Below are the code and all the weights of a small trained network. Each question names an input and a class and asks about switching units off, where a switched-off unit gives its printed mean instead of its output.

import numpy as np


def w(rows, s, z=0):
    codes = np.array(rows[::2]) - 128.0
    scale = np.full(codes.shape[1], s)
    scale[-1] = z or s
    return codes * scale


def norm(h):
    return h / np.sqrt((h * h).mean(-1, keepdims=True) + 1e-5)


def f(y):
    return y / 2 * (1 + np.tanh(0.7978845608 * (y + 0.044715 * y**3)))


def log_softmax(a):
    a = a - a.max(-1, keepdims=True)
    return a - np.log(np.exp(a).sum(-1, keepdims=True))


def net(x, mask):
    res = np.array(x, float).reshape(1, 3) / 4 @ E
    u = 0
    for l in range(2):
        y = f(norm(res) @ A[l][:, :-1].T + A[l][:, -1])
        res = res + np.where(mask[u : u + 12], y, B[l][:, -1]) @ B[l][:, :-1]
        u += 12
    return log_softmax(norm(res)[-1] @ U[:, :-1].T + U[:, -1])


A, B = {}, {}
E = w([
[148,235,104,226,151,98,130],'x0',
[83,154,149,55,93,255,190],'x1',
[101,205,153,54,189,127,44],'x2',
],0.01)
A[0] = w([
[39,170,151,80,115,111,94,91],'0.n1',
[77,161,118,145,146,138,200,112],'0.n2',
[181,107,39,238,99,181,198,2],'0.n3',
[136,2,127,73,123,40,90,159],'0.n4',
[145,149,163,127,123,96,115,148],'0.n5',
[36,176,177,86,104,149,83,158],'0.n6',
[130,44,110,73,46,72,199,156],'0.n7',
[162,132,99,158,138,112,162,83],'0.n8',
[100,24,93,215,133,112,45,131],'0.n9',
[138,181,128,155,195,172,76,127],'0.n10',
[208,59,70,194,95,100,120,200],'0.n11',
[171,138,174,198,37,136,150,20],'0.n12',
],0.0074,0.0021)
B[0] = w([
[189,100,106,178,165,197,95,192],'0.n1',
[82,127,17,200,105,94,138,161],'0.n2',
[138,62,164,107,217,139,155,228],'0.n3',
[83,160,108,25,146,74,218,254],'0.n4',
[165,139,2,96,106,169,105,148],'0.n5',
[74,107,120,191,154,128,105,236],'0.n6',
[93,81,141,124,25,71,88,221],'0.n7',
[178,118,120,166,164,157,105,146],'0.n8',
[140,136,112,98,143,156,98,220],'0.n9',
[102,197,112,103,31,34,101,205],'0.n10',
[170,103,219,125,79,172,76,249],'0.n11',
[179,168,79,111,202,101,167,160],'0.n12',
],0.0068,0.0046)
A[1] = w([
[13,131,114,44,156,86,89,63],'1.n1',
[94,102,146,150,99,147,213,120],'1.n2',
[152,105,74,148,79,70,148,96],'1.n3',
[98,131,184,166,128,143,174,1],'1.n4',
[165,137,78,143,162,172,209,75],'1.n5',
[104,106,27,100,198,46,84,112],'1.n6',
[150,35,134,64,1,100,172,68],'1.n7',
[221,158,76,187,194,124,92,158],'1.n8',
[153,180,146,191,98,142,196,31],'1.n9',
[159,165,133,161,85,142,239,180],'1.n10',
[119,53,135,161,52,134,148,89],'1.n11',
[57,50,90,4,126,158,117,138],'1.n12',
],0.0085,0.0034)
B[1] = w([
[127,57,120,130,127,114,208,210],'1.n1',
[58,100,108,158,177,84,121,164],'1.n2',
[125,113,195,140,120,155,104,142],'1.n3',
[170,205,89,120,166,128,121,120],'1.n4',
[159,75,43,76,189,81,72,146],'1.n5',
[152,113,90,24,132,91,170,188],'1.n6',
[154,255,101,132,89,120,73,225],'1.n7',
[130,49,197,141,47,182,171,210],'1.n8',
[120,102,139,30,156,108,97,145],'1.n9',
[100,89,53,47,157,117,187,171],'1.n10',
[53,251,96,103,130,126,120,164],'1.n11',
[173,139,147,224,206,159,97,255],'1.n12',
],0.0081,0.0074)
U = w([
[171,183,154,85,36,6,16,149],'0',
[119,71,20,23,211,57,159,154],'1',
[15,230,40,126,63,159,96,213],'2',
[88,109,199,134,198,190,43,2],'3',
[195,30,150,188,67,111,143,62],'4',
],0.011,0.0019)

Each question gives the input, the list of numbers given to net, and the class t.
The units are the neurons (one row each of A and B). Each row of codes is followed by its name. A weight is (code - 128) times the scale printed after its matrix; where a second scale follows, it is the last column's (A, B and U).
mask holds one flag per neuron, layer by layer. A switched-off neuron (its flag False) gives its mean, the last column of its row in B, instead of its output. The means were averaged over made-up inputs and are rounded, as every weight is.
A unit's drop is (log p(t) with every unit on - log p(t) with that unit switched off) / (log p(t) with every unit on - log p(t) with every unit switched off).
The circuit of an input: a set's keep is (log p(t) with only the set's units on - log p(t) with every unit switched off) / (log p(t) with every unit on - log p(t) with every unit switched off). Starting from the 12 units with the biggest drops (on a tie, the unit counted first), units are removed one at a time, each time the one whose removal leaves the highest keep (on an exact tie, the one counted first), for as long as the keep stays at least 0.8.
units of the circuit, in order: the units of the circuit, biggest drop first
k most important neurons: the k neurons with the biggest drops, biggest first
k most important neurons of layer l: the k neurons of layer l with the biggest drops, biggest first
drop of u: that unit's drop, to one decimal
input [-6,-5,0], class 0: units of the circuit, in order	1.n7
input [-1,-7,7], class 1: units of the circuit, in order	1.n6; 1.n7
input [-1,0,8], class 1: 3 most important neurons of layer 1	1.n6; 1.n1; 1.n7
input [0,-8,5], class 1: 3 most important neurons	1.n6; 1.n7; 0.n4
input [0,6,-6], class 2: 2 most important neurons of layer 1	1.n11; 1.n7
input [-1,-8,5], class 1: 3 most important neurons	1.n6; 0.n4; 1.n7
input [0,5,-6], class 2: 2 most important neurons of layer 1	1.n11; 1.n7
input [2,2,-7], class 1: 2 most important neurons	0.n12; 0.n3
input [-8,8,-3], class 2: 2 most important neurons of layer 1	1.n7; 1.n11
input [0,5,-8], class 2: 3 most important neurons	0.n7; 1.n11; 1.n7
input [5,-1,0], class 4: 3 most important neurons	1.n8; 0.n4; 1.n7
input [-7,4,4], class 3: drop of 1.n12	0.3
input [-7,-6,-7], class 0: drop of 1.n7	0.2
input [-6,4,2], class 3: units of the circuit, in order	1.n12
input [-1,-8,-7], class 0: drop of 1.n7	0.3
input [6,3,-1], class 1: drop of 1.n8	0.0
